Here is a tiny trained network, its code and every weight. The questions are about switching its units off for an input and a class, where a switched-off unit gives its printed mean instead of its output.

import numpy as np


def w(rows, s, z=0):
    codes = np.array(rows[::2]) - 128.0
    scale = np.full(codes.shape[1], s)
    scale[-1] = z or s
    return codes * scale


def norm(h):
    return h / np.sqrt((h * h).mean(-1, keepdims=True) + 1e-5)


def f(y):
    return y / 2 * (1 + np.tanh(0.7978845608 * (y + 0.044715 * y**3)))


def log_softmax(a):
    a = a - a.max(-1, keepdims=True)
    return a - np.log(np.exp(a).sum(-1, keepdims=True))


def net(x, mask):
    res = np.array(x, float).reshape(1, 3) / 4 @ E
    u = 0
    for l in range(3):
        y = f(norm(res) @ A[l][:, :-1].T + A[l][:, -1])
        res = res + np.where(mask[u : u + 13], y, B[l][:, -1]) @ B[l][:, :-1]
        u += 13
    return log_softmax(norm(res)[-1] @ U[:, :-1].T + U[:, -1])


A, B = {}, {}
E = w([
[113,4,209,254],'x0',
[61,95,29,166],'x1',
[119,23,49,15],'x2',
],0.0022)
A[0] = w([
[43,101,166,168,76],'L0N0',
[76,2,117,189,199],'L0N1',
[151,140,142,173,93],'L0N2',
[199,75,38,144,45],'L0N3',
[114,234,126,44,23],'L0N4',
[98,62,86,42,250],'L0N5',
[154,137,160,153,18],'L0N6',
[62,132,86,49,145],'L0N7',
[118,254,89,206,184],'L0N8',
[224,144,172,169,56],'L0N9',
[186,111,104,161,109],'L0N10',
[106,167,106,226,203],'L0N11',
[88,88,250,156,45],'L0N12',
],0.0075,0.0024)
B[0] = w([
[131,2,88,168,153],'L0N0',
[117,151,59,152,255],'L0N1',
[16,133,167,186,138],'L0N2',
[139,136,91,196,136],'L0N3',
[148,88,56,126,198],'L0N4',
[191,212,117,162,240],'L0N5',
[105,91,175,146,121],'L0N6',
[190,151,195,118,191],'L0N7',
[90,209,153,73,238],'L0N8',
[98,138,195,138,159],'L0N9',
[92,130,124,81,126],'L0N10',
[18,135,104,131,206],'L0N11',
[120,63,143,112,195],'L0N12',
],0.0061,0.0044)
A[1] = w([
[113,225,117,184,173],'L1N0',
[193,142,99,142,72],'L1N1',
[125,131,202,148,94],'L1N2',
[196,41,157,67,178],'L1N3',
[98,117,99,195,98],'L1N4',
[200,119,109,110,150],'L1N5',
[102,122,105,202,76],'L1N6',
[146,168,138,181,173],'L1N7',
[86,106,122,51,254],'L1N8',
[149,91,79,110,191],'L1N9',
[177,2,134,152,36],'L1N10',
[158,23,154,167,116],'L1N11',
[136,96,125,105,143],'L1N12',
],0.0096,0.0033)
B[1] = w([
[94,36,141,82,255],'L1N0',
[74,165,152,212,182],'L1N1',
[64,206,175,114,141],'L1N2',
[219,128,104,152,163],'L1N3',
[75,185,79,97,165],'L1N4',
[182,171,130,169,199],'L1N5',
[64,1,74,90,156],'L1N6',
[75,58,127,106,178],'L1N7',
[209,142,129,182,195],'L1N8',
[188,119,216,122,174],'L1N9',
[168,40,157,128,163],'L1N10',
[174,69,92,78,177],'L1N11',
[190,121,115,102,125],'L1N12',
],0.0054,0.0043)
A[2] = w([
[142,171,89,85,99],'L2N0',
[118,89,148,165,160],'L2N1',
[177,132,149,130,120],'L2N2',
[93,174,248,154,107],'L2N3',
[221,64,7,110,169],'L2N4',
[215,197,150,35,98],'L2N5',
[86,86,99,68,105],'L2N6',
[81,186,215,138,28],'L2N7',
[254,25,161,96,156],'L2N8',
[168,138,6,233,42],'L2N9',
[180,210,174,79,253],'L2N10',
[29,117,132,106,216],'L2N11',
[5,111,110,141,113],'L2N12',
],0.0076,0.0027)
B[2] = w([
[130,73,62,125,151],'L2N0',
[93,169,26,103,145],'L2N1',
[104,154,101,168,146],'L2N2',
[130,169,202,61,166],'L2N3',
[61,198,255,117,239],'L2N4',
[150,118,34,71,227],'L2N5',
[202,99,116,168,148],'L2N6',
[123,135,221,35,149],'L2N7',
[189,168,164,221,210],'L2N8',
[60,200,168,178,197],'L2N9',
[109,56,114,79,254],'L2N10',
[193,80,120,137,218],'L2N11',
[184,76,70,150,214],'L2N12',
],0.0062,0.0048)
U = w([
[23,200,124,223,87],'0',
[175,34,199,208,3],'1',
[133,103,48,1,130],'2',
[61,26,51,183,219],'3',
[215,182,79,102,198],'4',
[75,86,231,12,94],'5',
],0.0081,0.0037)

Each question gives the input, the list of numbers given to net, and the class t.
The units are the neurons (one row each of A and B). Each row of codes is followed by its name. A weight is (code - 128) times the scale printed after its matrix; where a second scale follows, it is the last column's (A, B and U).
mask holds one flag per neuron, layer by layer. A switched-off neuron (its flag False) gives its mean, the last column of its row in B, instead of its output. The means were averaged over made-up inputs and are rounded, as every weight is.
A unit's drop is (log p(t) with every unit on - log p(t) with that unit switched off) / (log p(t) with every unit on - log p(t) with every unit switched off).
The circuit of an input: a set's keep is (log p(t) with only the set's units on - log p(t) with every unit switched off) / (log p(t) with every unit on - log p(t) with every unit switched off). Starting from the 12 units with the biggest drops (on a tie, the unit counted first), units are removed one at a time, each time the one whose removal leaves the highest keep (on an exact tie, the one counted first), for as long as the keep stays at least 0.8.
circuit, biggest first: the units of the circuit, biggest drop first
most important unit: the unit with the biggest drop
top k neurons: the k neurons with the biggest drops, biggest first
top k neurons in layer l: the k neurons of layer l with the biggest drops, biggest first
drop when u is switched off: that unit's drop, to one decimal
input [6,2,4], class 0: circuit, biggest first	L0N1; L2N9
input [2,0,-5], class 5: top 2 neurons	L0N8; L0N4
input [8,-4,-8], class 3: circuit, biggest first	L0N7; L1N6; L2N4
input [-6,1,-5], class 2: most important unit	L0N4
input [-2,3,5], class 4: top 4 neurons in layer 0	L0N7; L0N11; L0N2; L0N0
input [-4,7,-5], class 2: top 3 neurons	L0N8; L2N4; L0N1
input [-7,3,-8], class 2: top 3 neurons	L0N8; L0N4; L2N4
input [4,0,-7], class 3: top 3 neurons in layer 2	L2N12; L2N4; L2N11
input [-3,2,2], class 4: top 4 neurons	L0N7; L0N11; L0N8; L0N1
input [-6,5,7], class 4: top 3 neurons	L0N7; L0N8; L0N11
input [-3,1,8], class 4: top 2 neurons in layer 0	L0N7; L0N8
input [-1,1,4], class 4: top 3 neurons	L0N7; L0N11; L0N0
input [0,2,-6], class 5: top 2 neurons	L0N8; L0N1
input [1,6,-7], class 3: most important unit	L2N12
input [-3,1,6], class 4: top 2 neurons	L0N7; L0N8
input [-6,6,-7], class 2: drop when L0N8 is switched off	0.6
input [-4,7,7], class 0: drop when L2N4 is switched off	0.1
input [6,-4,-4], class 3: drop when L0N0 is switched off	0.2
